Below are the code and all the weights of a small trained network. Each question names an input and a class and asks about switching units off, where a switched-off unit gives its printed mean instead of its output.

import numpy as np


def w(rows, s, z=0):
    codes = np.array(rows[::2]) - 128.0
    scale = np.full(codes.shape[1], s)
    scale[-1] = z or s
    return codes * scale


def f(y):
    return np.maximum(y, 0)


def log_softmax(a):
    a = a - a.max(-1, keepdims=True)
    return a - np.log(np.exp(a).sum(-1, keepdims=True))


def net(x, mask):
    res = np.array(x, float).reshape(1, 6) / 4 @ E
    y = f(res @ A[0][:, :-1].T + A[0][:, -1])
    res = res + np.where(mask, y, B[0][:, -1]) @ B[0][:, :-1]
    return log_softmax(res[-1] @ U[:, :-1].T + U[:, -1])


A, B = {}, {}
E = w([
[2,49,229],'x0',
[128,123,129],'x1',
[162,155,221],'x2',
[133,45,67],'x3',
[126,133,128],'x4',
[107,156,110],'x5',
],0.0087)
A[0] = w([
[103,52,47,100],'n0',
[94,113,120,171],'n1',
[35,98,170,142],'n2',
[180,140,67,254],'n3',
[235,161,79,231],'n4',
[70,69,107,73],'n5',
[7,61,108,180],'n6',
[169,112,178,145],'n7',
[60,55,69,94],'n8',
[143,154,64,107],'n9',
[75,112,165,96],'n10',
[166,158,76,138],'n11',
[166,91,146,171],'n12',
[171,86,152,138],'n13',
[194,152,99,208],'n14',
[138,109,165,112],'n15',
[224,203,172,81],'n16',
[59,170,200,80],'n17',
[38,103,176,130],'n18',
[118,177,207,109],'n19',
[102,129,123,155],'n20',
[72,105,203,47],'n21',
[94,117,121,166],'n22',
[160,116,60,136],'n23',
],0.015,0.0099)
B[0] = w([
[203,75,140,179],'n0',
[94,159,201,164],'n1',
[120,58,163,206],'n2',
[14,158,32,230],'n3',
[137,197,1,248],'n4',
[192,92,181,162],'n5',
[142,168,216,228],'n6',
[110,137,108,158],'n7',
[206,99,224,179],'n8',
[149,89,89,168],'n9',
[56,40,47,167],'n10',
[130,71,75,183],'n11',
[64,173,86,159],'n12',
[68,137,149,148],'n13',
[131,192,39,208],'n14',
[121,113,131,145],'n15',
[253,217,130,185],'n16',
[169,40,81,175],'n17',
[74,10,137,202],'n18',
[132,93,97,171],'n19',
[86,124,192,149],'n20',
[96,100,59,176],'n21',
[96,150,214,161],'n22',
[185,56,47,180],'n23',
],0.0072,0.017)
U = w([
[124,183,60,199],'0',
[195,49,42,127],'1',
[88,151,194,217],'2',
[231,124,207,2],'3',
[233,247,119,56],'4',
],0.011,0.0065)

Each question gives the input, the list of numbers given to net, and the class t.
The units are the neurons (one row each of A and B). Each row of codes is followed by its name. A weight is (code - 128) times the scale printed after its matrix; where a second scale follows, it is the last column's (A, B and U).
mask holds one flag per neuron, in row order. A switched-off neuron (its flag False) gives its mean, the last column of its row in B, instead of its output. The means were averaged over made-up inputs and are rounded, as every weight is.
A unit's drop is (log p(t) with every unit on - log p(t) with that unit switched off) / (log p(t) with every unit on - log p(t) with every unit switched off).
The circuit of an input: a set's keep is (log p(t) with only the set's units on - log p(t) with every unit switched off) / (log p(t) with every unit on - log p(t) with every unit switched off). Starting from the 12 units with the biggest drops (on a tie, the unit counted first), units are removed one at a time, each time the one whose removal leaves the highest keep (on an exact tie, the one counted first), for as long as the keep stays at least 0.8.
circuit, biggest first: the units of the circuit, biggest drop first
unit that matters most: the unit with the biggest drop
k most important neurons: the k neurons with the biggest drops, biggest first
drop when u is switched off: that unit's drop, to one decimal
input [-7,2,2,6,-5,6], class 0: unit that matters most -> n3
input [-6,-4,4,0,-5,8], class 4: 3 most important neurons -> [n16 n18 n10]
input [-5,-8,3,-2,-8,8], class 4: 4 most important neurons -> [n16 n18 n10 n21]
input [4,7,4,1,-1,-3], class 2: circuit, biggest first -> [n4 n23]
input [-7,-6,4,-1,6,8], class 4: 4 most important neurons -> [n16 n18 n10 n21]
input [7,-7,4,-4,-7,3], class 1: 2 most important neurons -> [n17 n21]
input [5,3,0,6,6,4], class 3: 2 most important neurons -> [n3 n8]
input [4,7,1,-8,-2,3], class 1: 2 most important neurons -> [n17 n19]
input [-6,-1,6,0,6,8], class 4: 4 most important neurons -> [n16 n18 n10 n21]
input [8,-3,8,-1,-8,1], class 1: 3 most important neurons -> [n17 n21 n10]
input [0,-1,8,-6,-7,-5], class 4: 3 most important neurons -> [n16 n3 n18]
input [1,5,6,-8,4,0], class 1: 2 most important neurons -> [n17 n6]
input [8,0,-2,-3,2,-7], class 2: 3 most important neurons -> [n6 n4 n23]
input [8,-2,7,3,-2,-7], class 2: unit that matters most -> n6
input [4,1,1,-6,6,8], class 1: 4 most important neurons -> [n17 n19 n10 n21]
input [0,4,5,-2,0,1], class 4: 2 most important neurons -> [n3 n18]
input [-7,-3,2,-3,5,2], class 4: 2 most important neurons -> [n16 n18]
input [-8,-4,6,5,-4,-3], class 0: drop when n3 is switched off -> 0.3
input [-4,-2,2,-6,-6,-6], class 4: drop when n16 is switched off -> 0.8
input [7,-7,-5,-5,6,3], class 2: circuit, biggest first -> [n6]
input [8,-1,-6,-5,1,-7], class 2: drop when n6 is switched off -> 0.4
input [-2,-4,7,2,8,-5], class 0: drop when n0 is switched off -> 0.2
